Below is a small trained network, with its code and all its weights. Each question gives an input and a class and asks what happens when units are switched off, that is, made to give their printed mean instead of their output.

import numpy as np


def w(rows, s, z=0):
    codes = np.array(rows[::2]) - 128.0
    scale = np.full(codes.shape[1], s)
    scale[-1] = z or s
    return codes * scale


def f(y):
    return np.maximum(y, 0)


def log_softmax(a):
    a = a - a.max(-1, keepdims=True)
    return a - np.log(np.exp(a).sum(-1, keepdims=True))


def net(x, mask):
    res = np.array(x, float).reshape(1, 8) / 4 @ E
    y = f(res @ A[0][:, :-1].T + A[0][:, -1])
    res = res + np.where(mask, y, B[0][:, -1]) @ B[0][:, :-1]
    return log_softmax(res[-1] @ U[:, :-1].T + U[:, -1])


A, B = {}, {}
E = w([
[93,115,98,147,224,55,175],'x0',
[36,182,124,110,158,137,128],'x1',
[86,102,142,64,111,169,62],'x2',
[85,129,225,138,156,102,170],'x3',
[80,1,61,81,124,89,150],'x4',
[109,67,82,187,150,69,16],'x5',
[62,189,67,122,139,45,123],'x6',
[63,127,109,182,43,130,171],'x7',
],0.0078)
A[0] = w([
[110,128,75,209,141,180,188,114],'neuron 1',
[118,65,95,172,131,104,131,67],'neuron 2',
[168,138,115,101,69,90,114,99],'neuron 3',
[53,11,71,98,102,101,115,192],'neuron 4',
[210,90,100,158,31,164,145,199],'neuron 5',
[134,149,125,117,107,96,66,124],'neuron 6',
[98,110,85,173,160,149,170,214],'neuron 7',
[147,155,124,212,179,137,50,100],'neuron 8',
[101,142,153,79,123,140,168,121],'neuron 9',
[193,125,95,141,52,121,133,180],'neuron 10',
[105,155,198,111,84,167,178,20],'neuron 11',
[96,90,82,87,121,207,87,176],'neuron 12',
[170,78,171,122,116,169,127,179],'neuron 13',
[102,111,172,48,129,136,74,236],'neuron 14',
[93,136,86,145,112,98,185,130],'neuron 15',
[88,104,103,101,126,168,108,116],'neuron 16',
[166,90,202,178,123,235,161,199],'neuron 17',
[91,67,102,112,129,112,127,62],'neuron 18',
[206,91,197,52,237,143,148,133],'neuron 19',
[75,157,146,101,124,86,131,5],'neuron 20',
],0.012,0.0025)
B[0] = w([
[196,143,117,87,177,96,144,178],'neuron 1',
[90,170,114,37,146,121,97,183],'neuron 2',
[134,122,181,142,160,178,147,164],'neuron 3',
[107,139,85,39,152,51,44,244],'neuron 4',
[162,120,234,111,154,197,214,244],'neuron 5',
[118,135,135,187,102,128,194,167],'neuron 6',
[170,138,102,91,134,121,136,181],'neuron 7',
[121,171,44,220,44,127,93,204],'neuron 8',
[116,89,159,104,135,129,122,170],'neuron 9',
[144,110,152,140,145,188,192,206],'neuron 10',
[61,40,203,112,101,124,97,191],'neuron 11',
[171,134,59,124,181,64,122,196],'neuron 12',
[138,144,157,70,167,159,202,207],'neuron 13',
[187,152,81,133,164,107,153,199],'neuron 14',
[180,103,121,82,214,169,125,185],'neuron 15',
[133,142,115,127,163,49,133,164],'neuron 16',
[120,77,204,56,141,224,193,248],'neuron 17',
[88,143,98,111,125,105,105,178],'neuron 18',
[248,160,33,95,207,110,170,248],'neuron 19',
[161,72,157,110,89,176,147,162],'neuron 20',
],0.013,0.011)
U = w([
[220,94,138,101,202,179,222,235],'0',
[140,133,52,89,188,37,66,138],'1',
[125,154,95,254,76,146,93,88],'2',
[39,34,227,84,119,180,127,3],'3',
],0.006,0.0021)

Each question gives the input, the list of numbers given to net, and the class t.
The units are the neurons (one row each of A and B). Each row of codes is followed by its name. A weight is (code - 128) times the scale printed after its matrix; where a second scale follows, it is the last column's (A, B and U).
mask holds one flag per neuron, in row order. A switched-off neuron (its flag False) gives its mean, the last column of its row in B, instead of its output. The means were averaged over made-up inputs and are rounded, as every weight is.
A unit's drop is (log p(t) with every unit on - log p(t) with that unit switched off) / (log p(t) with every unit on - log p(t) with every unit switched off).
The circuit of an input: a set's keep is (log p(t) with only the set's units on - log p(t) with every unit switched off) / (log p(t) with every unit on - log p(t) with every unit switched off). Starting from the 12 units with the biggest drops (on a tie, the unit counted first), units are removed one at a time, each time the one whose removal leaves the highest keep (on an exact tie, the one counted first), for as long as the keep stays at least 0.8.
units of the circuit, in order: the units of the circuit, biggest drop first
k most important neurons: the k neurons with the biggest drops, biggest first
drop when u is switched off: that unit's drop, to one decimal
input [-5,4,2,5,-3,8,-3,8], class 3: units of the circuit, in order -> neuron 19
input [1,8,5,2,-8,6,-6,-2], class 2: units of the circuit, in order -> neuron 8; neuron 5; neuron 4
input [3,2,-4,1,-1,3,4,-3], class 1: 2 most important neurons -> neuron 5; neuron 17
input [0,4,-1,0,-5,-7,2,4], class 3: units of the circuit, in order -> neuron 11; neuron 19
input [7,3,5,7,-7,-2,6,8], class 3: units of the circuit, in order -> neuron 19; neuron 11
input [-4,-1,8,8,0,2,4,2], class 1: 3 most important neurons -> neuron 17; neuron 5; neuron 14
input [2,6,-2,2,-1,-5,-7,7], class 3: 2 most important neurons -> neuron 11; neuron 19
input [-6,-6,8,2,4,-8,8,3], class 3: 2 most important neurons -> neuron 19; neuron 11
input [-1,-5,0,-1,-3,-8,-5,8], class 3: 2 most important neurons -> neuron 11; neuron 19
input [-4,-4,-7,8,6,-2,-3,8], class 3: 2 most important neurons -> neuron 19; neuron 11
input [-1,-5,8,3,-1,5,8,0], class 1: drop when neuron 17 is switched off -> 0.0
input [1,-2,-3,-8,5,-3,5,-1], class 1: drop when neuron 17 is switched off -> 0.4
input [0,-2,4,7,2,-1,7,8], class 1: drop when neuron 10 is switched off -> 0.1
input [-7,-4,-5,5,-6,-3,-6,5], class 3: units of the circuit, in order -> neuron 11
